Below is a small trained network, with its code and all its weights. Each question gives an input and a target symbol and asks what happens when units are switched off, that is, made to give their printed mean instead of their output.

import numpy as np


def w(rows, s, z=0):
    codes = np.array(rows[::2]) - 128.0
    scale = np.full(codes.shape[1], s)
    scale[-1] = z or s
    return codes * scale


def softmax(a):
    e = np.exp(a - a.max(-1, keepdims=True))
    return e / e.sum(-1, keepdims=True)


def log_softmax(a):
    a = a - a.max(-1, keepdims=True)
    return a - np.log(np.exp(a).sum(-1, keepdims=True))


def net(x, mask):
    ids = ['ΦΨΩαβδεηθλμξπ'.index(c) for c in x.split()]
    T = len(ids)
    res = E[ids] + P[:T]
    u = 0
    for l in range(3):
        r = res
        for j in range(3):
            rows = slice(3 * j, 3 * j + 3)
            q, k, v = (r @ M[l][rows].T for M in (Q, K, V))
            z = softmax(np.where(np.tri(T) > 0, q @ k.T / 3**0.5, -1e9)) @ v
            o = O[l][rows]
            res = res + np.where(mask[u + j], z, o[:, -1]) @ o[:, :-1]
        u += 3
    return log_softmax(res[-1] @ U[:, :-1].T + U[:, -1])


Q, K, V, O = {}, {}, {}, {}
E = w([
[199,179,177,153,149,158,133,187,127],'Φ',
[208,88,124,192,72,167,173,125,156],'Ψ',
[237,144,164,122,198,170,113,115,90],'Ω',
[167,169,174,74,187,149,55,99,5],'α',
[228,132,168,98,98,135,95,84,129],'β',
[215,114,167,85,128,177,146,129,36],'δ',
[159,170,101,201,159,200,92,141,43],'ε',
[151,166,126,141,201,148,135,163,2],'η',
[186,146,150,56,171,38,156,111,108],'θ',
[170,158,89,173,135,91,168,104,147],'λ',
[109,156,111,127,98,141,104,132,14],'μ',
[168,124,96,107,119,137,105,49,31],'ξ',
[138,224,116,83,143,81,62,84,74],'π',
],0.014)
P = w([
[171,93,202,197,102,90,101,140,92],'0',
[118,131,202,201,151,145,146,70,80],'1',
[72,129,150,120,131,206,133,104,190],'2',
[177,93,129,155,135,114,60,193,112],'3',
[135,173,150,186,142,135,184,55,67],'4',
[91,151,105,89,115,207,137,107,193],'5',
[200,119,88,123,119,108,71,202,112],'6',
[159,202,112,156,125,136,204,55,72],'7',
[108,174,69,56,105,207,146,116,193],'8',
[214,143,50,95,107,105,78,213,110],'9',
[175,226,78,121,115,138,218,56,72],'10',
[122,198,33,27,94,206,153,122,193],'11',
[238,162,13,68,99,99,78,227,105],'12',
[195,254,45,96,102,140,229,56,61],'13',
],0.016)
Q[0] = w([
[126,124,134,149,131,45,191,134,113],'L0H1',
[165,157,123,101,138,132,136,187,135],'L0H1',
[35,27,114,58,113,95,52,229,230],'L0H1',
[98,86,131,90,176,151,82,209,208],'L0H2',
[115,34,74,106,139,151,66,80,150],'L0H2',
[180,128,122,154,163,141,117,112,111],'L0H2',
[95,36,109,109,186,106,109,178,192],'L0H3',
[9,66,89,104,98,75,124,209,120],'L0H3',
[157,120,146,162,153,44,134,104,81],'L0H3',
],0.014)
K[0] = w([
[125,146,107,122,97,85,144,129,159],'L0H1',
[92,85,107,142,153,113,149,132,114],'L0H1',
[100,76,250,193,146,112,113,123,139],'L0H1',
[97,107,198,150,125,116,125,176,152],'L0H2',
[119,127,161,158,117,122,151,107,87],'L0H2',
[156,139,108,123,94,109,132,132,106],'L0H2',
[107,94,215,166,146,137,123,148,154],'L0H3',
[125,88,202,180,153,111,113,100,128],'L0H3',
[82,108,97,116,137,90,130,129,125],'L0H3',
],0.022)
V[0] = w([
[181,70,158,114,100,170,187,133,100],'L0H1',
[147,117,122,109,158,92,66,32,128],'L0H1',
[139,20,73,159,92,182,147,111,109],'L0H1',
[130,177,166,162,93,89,154,126,134],'L0H2',
[105,126,200,171,155,104,129,154,129],'L0H2',
[102,156,102,130,142,123,108,145,144],'L0H2',
[192,153,160,155,141,134,126,104,194],'L0H3',
[164,163,133,194,192,128,157,149,132],'L0H3',
[121,155,167,151,2,144,77,130,119],'L0H3',
],0.01)
O[0] = w([
[117,57,124,30,178,131,170,143,79,223],'L0H1',
[150,62,102,170,177,130,55,21,149,228],'L0H1',
[106,36,117,146,192,135,205,165,101,141],'L0H1',
[153,193,133,147,90,137,174,173,148,181],'L0H2',
[136,218,132,73,3,112,133,132,99,1],'L0H2',
[133,88,111,119,103,163,102,106,121,27],'L0H2',
[184,89,174,165,137,149,98,111,207,85],'L0H3',
[195,129,143,173,179,231,140,192,141,140],'L0H3',
[63,75,84,77,39,132,79,157,129,227],'L0H3',
],0.0078,0.0032)
Q[1] = w([
[150,129,131,118,119,142,48,117,50],'L1H1',
[75,83,63,204,48,177,161,133,183],'L1H1',
[43,115,99,119,91,124,165,99,253],'L1H1',
[115,135,100,147,171,88,166,93,131],'L1H2',
[93,81,91,132,122,132,135,52,111],'L1H2',
[137,179,127,33,78,170,89,161,169],'L1H2',
[97,154,118,198,164,153,152,168,153],'L1H3',
[49,133,133,73,124,152,108,77,141],'L1H3',
[55,161,209,133,144,105,169,111,172],'L1H3',
],0.012)
K[1] = w([
[165,102,73,123,77,123,63,135,93],'L1H1',
[101,127,98,157,85,226,176,99,122],'L1H1',
[65,156,150,103,129,139,160,60,191],'L1H1',
[133,140,99,156,187,111,97,141,122],'L1H2',
[115,71,89,153,157,96,114,105,115],'L1H2',
[107,136,109,63,139,178,131,85,167],'L1H2',
[95,115,159,178,114,97,135,137,101],'L1H3',
[60,118,111,85,100,144,117,136,139],'L1H3',
[86,116,250,162,120,142,134,84,117],'L1H3',
],0.013)
V[1] = w([
[233,62,149,194,61,61,111,136,22],'L1H1',
[48,104,202,74,123,185,93,32,111],'L1H1',
[133,173,216,130,184,144,107,126,134],'L1H1',
[65,173,84,76,92,153,164,140,160],'L1H2',
[94,102,162,196,149,14,106,183,129],'L1H2',
[152,105,51,163,94,138,155,125,143],'L1H2',
[125,64,196,76,252,165,92,195,177],'L1H3',
[150,80,107,91,94,63,252,79,51],'L1H3',
[243,104,168,235,27,24,85,134,7],'L1H3',
],0.0045)
O[1] = w([
[152,125,62,224,2,38,162,79,129,255],'L1H1',
[170,139,145,104,155,107,136,140,58,74],'L1H1',
[107,76,98,88,101,135,111,125,94,111],'L1H1',
[89,64,101,98,189,115,98,52,86,106],'L1H2',
[64,168,166,10,121,197,114,180,137,69],'L1H2',
[101,120,131,126,174,149,116,168,178,127],'L1H2',
[105,164,82,84,24,83,94,18,54,115],'L1H3',
[155,196,162,194,168,99,93,134,177,159],'L1H3',
[21,140,188,72,239,42,112,225,220,235],'L1H3',
],0.0056,0.0087)
Q[2] = w([
[22,60,62,87,33,28,125,129,134],'L2H1',
[185,72,64,94,135,10,2,219,187],'L2H1',
[178,132,103,132,99,96,165,252,69],'L2H1',
[62,177,158,110,122,144,205,69,142],'L2H2',
[189,126,79,157,152,59,106,193,97],'L2H2',
[73,128,93,116,94,71,59,213,141],'L2H2',
[253,181,200,159,192,68,201,142,47],'L2H3',
[195,191,90,193,155,132,131,192,154],'L2H3',
[196,134,122,46,115,29,54,212,97],'L2H3',
],0.0088)
K[2] = w([
[93,99,230,156,76,133,126,113,80],'L2H1',
[116,93,253,152,87,114,101,157,142],'L2H1',
[107,152,130,105,119,95,158,193,131],'L2H1',
[117,145,40,123,126,133,127,120,114],'L2H2',
[134,113,129,150,128,98,109,172,108],'L2H2',
[77,113,223,172,99,118,119,120,109],'L2H2',
[189,112,103,121,142,88,87,178,114],'L2H3',
[163,151,99,81,100,151,111,175,139],'L2H3',
[133,148,237,123,72,100,128,139,90],'L2H3',
],0.015)
V[2] = w([
[135,150,96,80,95,97,252,163,246],'L2H1',
[112,168,194,51,136,35,185,107,68],'L2H1',
[187,77,156,111,103,83,115,71,187],'L2H1',
[110,230,111,160,154,161,33,116,144],'L2H2',
[209,136,129,67,58,155,87,180,135],'L2H2',
[213,148,133,128,177,120,148,117,112],'L2H2',
[127,151,154,161,99,117,150,132,75],'L2H3',
[87,203,126,155,171,150,159,114,136],'L2H3',
[54,150,105,125,89,74,117,115,141],'L2H3',
],0.011)
O[2] = w([
[100,167,207,141,95,115,197,101,88,208],'L2H1',
[140,207,120,135,218,141,152,86,174,249],'L2H1',
[2,147,139,155,148,103,111,121,74,108],'L2H1',
[114,191,109,116,114,73,64,180,130,70],'L2H2',
[162,108,211,118,105,231,32,98,167,213],'L2H2',
[152,123,232,107,152,85,136,166,104,146],'L2H2',
[171,121,153,75,112,125,152,177,71,226],'L2H3',
[192,147,160,171,176,166,128,77,113,2],'L2H3',
[157,129,128,86,98,82,120,52,107,222],'L2H3',
],0.012,0.0059)
U = w([
[140,144,154,111,92,180,85,84,119,53],'Φ',
[125,98,112,116,101,164,179,91,65,65],'Ψ',
[101,96,161,94,169,135,100,217,122,160],'Ω',
[114,157,107,43,163,136,79,170,152,114],'α',
[39,126,95,97,92,168,131,112,187,239],'β',
[91,120,143,2,201,172,176,141,148,105],'δ',
[165,69,98,77,49,119,116,178,88,175],'ε',
[240,134,162,176,168,112,111,169,109,25],'η',
[130,200,150,213,167,131,116,98,102,65],'θ',
[175,127,160,197,79,55,119,152,22,37],'λ',
[133,213,61,67,43,138,183,109,146,205],'μ',
[138,35,93,169,197,44,138,137,79,253],'ξ',
[155,170,93,217,58,78,51,105,97,113],'π',
],0.0063,0.0053)

Each question gives the input, a string of symbols that net reads in full, and the target symbol t.
The units are the heads (3 rows each of Q, K, V and O). Each row of codes is followed by its name. A weight is (code - 128) times the scale printed after its matrix; where a second scale follows, it is the last column's (O and U).
mask holds one flag per head, layer by layer. A switched-off head (its flag False) gives its mean, the last column of its rows in O, instead of its output. The means were averaged over made-up inputs and are rounded, as every weight is.
A unit's drop is (log p(t) with every unit on - log p(t) with that unit switched off) / (log p(t) with every unit on - log p(t) with every unit switched off).
The circuit of an input: a set's keep is (log p(t) with only the set's units on - log p(t) with every unit switched off) / (log p(t) with every unit on - log p(t) with every unit switched off). Starting from all 9 units, units are removed one at a time, each time the one whose removal leaves the highest keep (on an exact tie, the one counted first), for as long as the keep stays at least 0.8.
circuit, biggest first: the units of the circuit, biggest drop first
unit that matters most: the unit with the biggest drop
which heads matter: for each layer, one digit per head in row order, 1 if its drop is at least 0.15 and else 0, layers parted by /
input β μ ξ α Ψ δ, target Ψ: circuit, biggest first -> (L1H3, L0H1, L2H2)
input ε β μ ξ δ λ α δ, target λ: circuit, biggest first -> (L2H1)
input λ μ ξ η ξ μ, target ξ: circuit, biggest first -> (L2H2, L2H1)
input η η ε η Ω μ μ Φ β π μ δ λ Ψ, target λ: circuit, biggest first -> (L2H1, L2H2)
input ξ η β Φ δ Ω Ω β θ ξ θ θ η, target ξ: circuit, biggest first -> (L1H3, L2H2)
input μ ξ μ Ψ Ω μ Φ ε ξ μ ξ ξ η, target μ: which heads matter -> 001 / 001 / 110
input Ψ α Ω ξ δ μ Ω ξ η μ, target Ψ: which heads matter -> 100 / 000 / 110
input Ψ ε Φ μ ξ, target ξ: circuit, biggest first -> (L0H1, L2H2)
input ε μ Ω ε ξ μ ξ, target ε: which heads matter -> 001 / 000 / 100
input μ μ μ η ξ μ π α η ξ, target μ: which heads matter -> 001 / 000 / 110
input η π Φ μ π μ α Ψ θ μ Φ Φ η Ω, target η: circuit, biggest first -> (L0H3, L2H2)
input β λ Φ ξ θ μ μ α δ, target Ψ: which heads matter -> 100 / 011 / 010
input π ε θ Ψ, target π: which heads matter -> 100 / 001 / 010
input λ Φ Ψ Ω ξ π α μ μ, target ε: which heads matter -> 000 / 001 / 100
input ξ Ψ μ η Φ π, target α: which heads matter -> 001 / 111 / 110
input β ξ θ ξ λ Ψ Φ ξ θ μ Ω μ Ω, target β: unit that matters most -> L0H3
input ξ δ δ ξ η Ω, target λ: which heads matter -> 001 / 000 / 110
input θ Ω π ε μ, target π: which heads matter -> 100 / 000 / 000
input ε μ ξ β δ η α δ ε Ω, target ε: which heads matter -> 001 / 000 / 100
input ξ μ η ξ, target ξ: which heads matter -> 100 / 001 / 110
input ξ ε ε Ω Φ δ π Ω Ω μ π π, target α: circuit, biggest first -> (L2H1)
input λ μ Ψ λ μ η β θ η ε, target λ: which heads matter -> 011 / 000 / 100
input Ψ η η μ Φ η δ μ α η, target Ψ: circuit, biggest first -> (L2H2, L0H1, L0H3)
input ξ θ θ ξ ξ ξ Φ β η Ψ ξ ξ α, target ξ: which heads matter -> 100 / 000 / 010
input ε Φ ε π ε δ μ μ ε θ π, target π: circuit, biggest first -> (L0H1, L2H1)
input ε μ η μ η Φ ε μ β Φ, target ε: which heads matter -> 001 / 000 / 100
input ε β ξ θ ε μ ε, target ε: circuit, biggest first -> (L0H3, L2H1)
input ξ ξ δ Ω μ θ α ξ ξ η μ Φ λ λ, target λ: circuit, biggest first -> (L2H1, L0H3)
input π η ξ δ α Ω, target λ: circuit, biggest first -> (L2H1, L0H3, L2H2)
input θ π μ, target ε: circuit, biggest first -> (L1H3, L2H1)
